Below are the code and all the weights of a small trained network. Each question names an input and a target symbol and asks about switching units off, where a switched-off unit gives its printed mean instead of its output.

import numpy as np


def w(rows, s, z=0):
    codes = np.array(rows[::2]) - 128.0
    scale = np.full(codes.shape[1], s)
    scale[-1] = z or s
    return codes * scale


def norm(h):
    return h / np.sqrt((h * h).mean(-1, keepdims=True) + 1e-5)


def f(y):
    return y / 2 * (1 + np.tanh(0.7978845608 * (y + 0.044715 * y**3)))


def softmax(a):
    e = np.exp(a - a.max(-1, keepdims=True))
    return e / e.sum(-1, keepdims=True)


def log_softmax(a):
    a = a - a.max(-1, keepdims=True)
    return a - np.log(np.exp(a).sum(-1, keepdims=True))


def net(x, mask):
    ids = ['ΓΠΨΩζμστ'.index(c) for c in x.split()]
    T = len(ids)
    res = E[ids] + P[:T]
    u = 0
    for l in range(2):
        r = norm(res)
        for j in range(2):
            rows = slice(3 * j, 3 * j + 3)
            q, k, v = (r @ M[l][rows].T for M in (Q, K, V))
            z = softmax(np.where(np.tri(T) > 0, q @ k.T / 3**0.5, -1e9)) @ v
            o = O[l][rows]
            res = res + np.where(mask[u + j], z, o[:, -1]) @ o[:, :-1]
        u += 2
        y = f(norm(res) @ A[l][:, :-1].T + A[l][:, -1])
        res = res + np.where(mask[u : u + 4], y, B[l][:, -1]) @ B[l][:, :-1]
        u += 4
    return log_softmax(norm(res)[-1] @ U[:, :-1].T + U[:, -1])


Q, K, V, O, A, B = {}, {}, {}, {}, {}, {}
E = w([
[177,125,187,131,94,129,41,109,141],'Γ',
[129,127,83,145,235,142,133,33,143],'Π',
[104,119,134,169,117,118,250,134,79],'Ψ',
[162,135,68,42,140,90,178,198,81],'Ω',
[39,109,122,96,119,65,68,183,58],'ζ',
[45,115,216,237,69,130,122,93,122],'μ',
[254,129,184,119,93,143,168,119,134],'σ',
[64,180,159,74,76,245,147,119,121],'τ',
],0.0022)
P = w([
[141,116,80,147,109,186,107,182,125],'0',
[100,79,246,102,153,114,140,85,83],'1',
[104,114,156,89,169,144,102,43,17],'2',
[145,253,98,140,57,54,150,117,199],'3',
[98,74,248,62,184,26,160,118,195],'4',
[156,199,85,115,121,118,76,48,12],'5',
[118,225,109,194,46,76,217,87,159],'6',
[104,48,233,97,220,116,151,58,97],'7',
],0.0025)
Q[0] = w([
[124,182,179,83,122,79,153,61,92],'0.h1',
[124,183,179,88,118,76,154,61,97],'0.h1',
[126,167,163,106,121,91,148,77,93],'0.h1',
[118,88,168,113,147,153,148,90,64],'0.h2',
[151,161,114,137,122,146,101,86,2],'0.h2',
[140,34,197,57,187,125,111,114,108],'0.h2',
],0.0069)
K[0] = w([
[146,93,63,153,127,196,103,203,141],'0.h1',
[147,98,67,147,131,186,106,189,139],'0.h1',
[140,110,91,145,129,169,113,164,139],'0.h1',
[158,169,44,133,113,116,102,139,100],'0.h2',
[132,186,84,159,80,126,152,175,185],'0.h2',
[157,184,72,149,103,179,89,94,3],'0.h2',
],0.007)
V[0] = w([
[95,145,73,49,174,95,124,177,129],'0.h1',
[59,111,129,161,90,106,119,158,98],'0.h1',
[63,141,119,167,150,139,196,73,120],'0.h1',
[204,104,121,195,159,62,216,135,91],'0.h2',
[103,113,85,146,159,57,68,118,129],'0.h2',
[139,158,139,140,98,155,254,156,113],'0.h2',
],0.0029)
O[0] = w([
[83,62,115,163,94,141,187,70,136,92],'0.h1',
[164,95,186,196,88,147,58,144,164,102],'0.h1',
[196,166,185,107,120,164,168,65,133,9],'0.h1',
[69,91,92,57,85,125,57,84,231,88],'0.h2',
[57,207,141,139,179,107,44,90,139,72],'0.h2',
[159,3,68,126,50,123,135,118,131,128],'0.h2',
],0.0027,0.0014)
A[0] = w([
[74,138,98,88,143,101,77,136,178,137],'0.n1',
[219,119,152,41,82,158,252,112,97,24],'0.n2',
[164,101,157,137,37,170,194,167,97,72],'0.n3',
[207,120,141,52,78,161,248,107,84,6],'0.n4',
],0.0016,0.0011)
B[0] = w([
[132,119,126,139,122,145,179,142,110,75],'0.n1',
[74,134,127,135,139,128,10,112,125,75],'0.n2',
[105,131,112,94,174,125,37,109,153,7],'0.n3',
[67,134,140,125,141,129,4,108,125,3],'0.n4',
],0.0024,0.00012)
Q[1] = w([
[169,100,89,163,154,125,67,161,139],'1.h1',
[139,98,135,136,147,107,133,81,82],'1.h1',
[158,137,126,168,154,97,174,94,171],'1.h1',
[153,196,35,202,54,174,101,74,27],'1.h2',
[119,207,73,164,76,98,194,155,254],'1.h2',
[98,82,188,114,174,149,111,81,76],'1.h2',
],0.0063)
K[1] = w([
[96,169,143,99,94,117,117,107,177],'1.h1',
[126,148,106,110,86,161,126,134,105],'1.h1',
[89,103,171,99,126,152,148,153,113],'1.h1',
[131,154,136,125,109,102,176,186,253],'1.h2',
[105,68,211,85,183,85,152,123,146],'1.h2',
[153,153,60,136,105,117,91,126,102],'1.h2',
],0.0079)
V[1] = w([
[108,84,106,96,102,54,139,93,155],'1.h1',
[142,71,90,110,84,252,121,138,109],'1.h1',
[107,135,120,145,152,191,201,139,89],'1.h1',
[60,138,24,77,162,115,146,178,67],'1.h2',
[134,151,139,126,77,80,84,232,113],'1.h2',
[3,80,169,243,97,81,140,98,115],'1.h2',
],0.0041)
O[1] = w([
[110,92,53,134,112,128,159,56,252,52],'1.h1',
[198,89,131,139,42,61,234,161,109,254],'1.h1',
[152,115,125,120,78,93,61,152,63,248],'1.h1',
[114,189,34,241,59,22,55,169,172,200],'1.h2',
[126,98,141,197,186,120,159,229,222,112],'1.h2',
[97,11,150,172,192,143,16,132,36,95],'1.h2',
],0.0032,0.0014)
A[1] = w([
[156,215,64,120,58,79,163,142,237,116],'1.n1',
[124,38,184,61,68,106,116,83,201,154],'1.n2',
[86,229,206,130,182,97,78,231,149,139],'1.n3',
[152,114,204,150,68,175,130,252,151,6],'1.n4',
],0.0038,0.0022)
B[1] = w([
[87,103,254,74,144,122,100,141,137,250],'1.n1',
[177,134,19,141,106,169,168,120,87,181],'1.n2',
[160,204,21,163,121,149,171,128,109,221],'1.n3',
[129,141,145,116,233,189,156,61,136,126],'1.n4',
],0.0045,0.0021)
U = w([
[105,197,67,219,183,132,90,190,155,82],'Γ',
[101,206,135,74,106,99,78,18,78,168],'Π',
[157,85,83,64,93,183,229,115,217,70],'Ψ',
[120,24,18,150,69,135,98,118,175,80],'Ω',
[87,38,174,139,194,184,47,162,94,76],'ζ',
[154,196,150,120,252,188,180,84,131,109],'μ',
[81,114,180,101,104,68,108,178,245,91],'σ',
[192,124,157,151,71,84,166,202,49,254],'τ',
],0.0038,0.0039)

Each question gives the input, a string of symbols that net reads in full, and the target symbol t.
The units are the heads (3 rows each of Q, K, V and O) and the neurons (one row each of A and B). Each row of codes is followed by its name. A weight is (code - 128) times the scale printed after its matrix; where a second scale follows, it is the last column's (O, A, B and U).
mask holds one flag per unit, layer by layer, with each layer's heads first. A switched-off unit (its flag False) gives its mean, the last column of its rows in O or B, instead of its output. The means were averaged over made-up inputs and are rounded, as every weight is.
A unit's drop is (log p(t) with every unit on - log p(t) with that unit switched off) / (log p(t) with every unit on - log p(t) with every unit switched off).
The circuit of an input: a set's keep is (log p(t) with only the set's units on - log p(t) with every unit switched off) / (log p(t) with every unit on - log p(t) with every unit switched off). Starting from all 12 units, units are removed one at a time, each time the one whose removal leaves the highest keep (on an exact tie, the one counted first), for as long as the keep stays at least 0.8.
units of the circuit, in order: the units of the circuit, biggest drop first
top k neurons: the k neurons with the biggest drops, biggest first
heads that matter: for each layer, one digit per head in row order, 1 if its drop is at least 0.15 and else 0, layers parted by /
drop when u is switched off: that unit's drop, to one decimal
input Ω Π Π Ψ Γ τ, target Ω: units of the circuit, in order : 0.h2, 1.h1, 1.h2
input Π Π ζ σ, target Π: units of the circuit, in order : 1.h2, 1.h1
input τ ζ τ, target τ: heads that matter : 01 / 10
input σ σ ζ Π τ σ Γ Ψ, target σ: units of the circuit, in order : 1.h2, 0.h1, 1.n1, 0.h2
input Π Π τ Ω μ, target Π: units of the circuit, in order : 1.h2, 0.h1
input Π μ μ Γ τ Π ζ μ, target Π: units of the circuit, in order : 1.h2, 1.h1
input Γ Γ Ω Π τ τ ζ, target Γ: heads that matter : 10 / 11
input Ω μ Ω Γ Ψ τ σ, target Ω: units of the circuit, in order : 1.h2, 0.h2, 1.h1
input τ ζ Π, target τ: units of the circuit, in order : 1.h1, 0.h2
input μ Γ Π τ, target μ: units of the circuit, in order : 1.h2, 0.h1, 1.n4
input Γ Ω Π μ τ Π, target ζ: heads that matter : 00 / 01
input Π σ Π Ψ Ω, target Π: units of the circuit, in order : 1.h2, 1.h1
input τ ζ τ Π Π, target τ: units of the circuit, in order : 0.h2, 1.h1
input σ τ Π Ψ Γ τ, target σ: heads that matter : 11 / 01
input Γ Γ Π, target Γ: units of the circuit, in order : 0.h1, 1.h2
input Π Π Γ Π Γ, target Π: heads that matter : 11 / 11
input Π Π Π τ ζ, target Π: units of the circuit, in order : 1.h2, 0.h1
input ζ ζ Γ σ τ, target ζ: units of the circuit, in order : 1.h2, 0.h1
input Ψ σ σ Π Ω, target Ψ: heads that matter : 01 / 10
input Π Ω Π Ψ Π, target Π: heads that matter : 00 / 01
input ζ σ Ψ Γ Π, target ζ: top neuron : 1.n3
input Ω Γ μ Π Ψ Ω Π, target Ω: drop when 0.h2 is switched off : 0.3
input Π Γ Π τ Π, target Π: drop when 0.h2 is switched off : 0.1
input Γ τ τ σ Γ ζ τ, target μ: drop when 1.h2 is switched off : 0.5
input Γ Π ζ Π σ, target Γ: top neuron : 1.n3
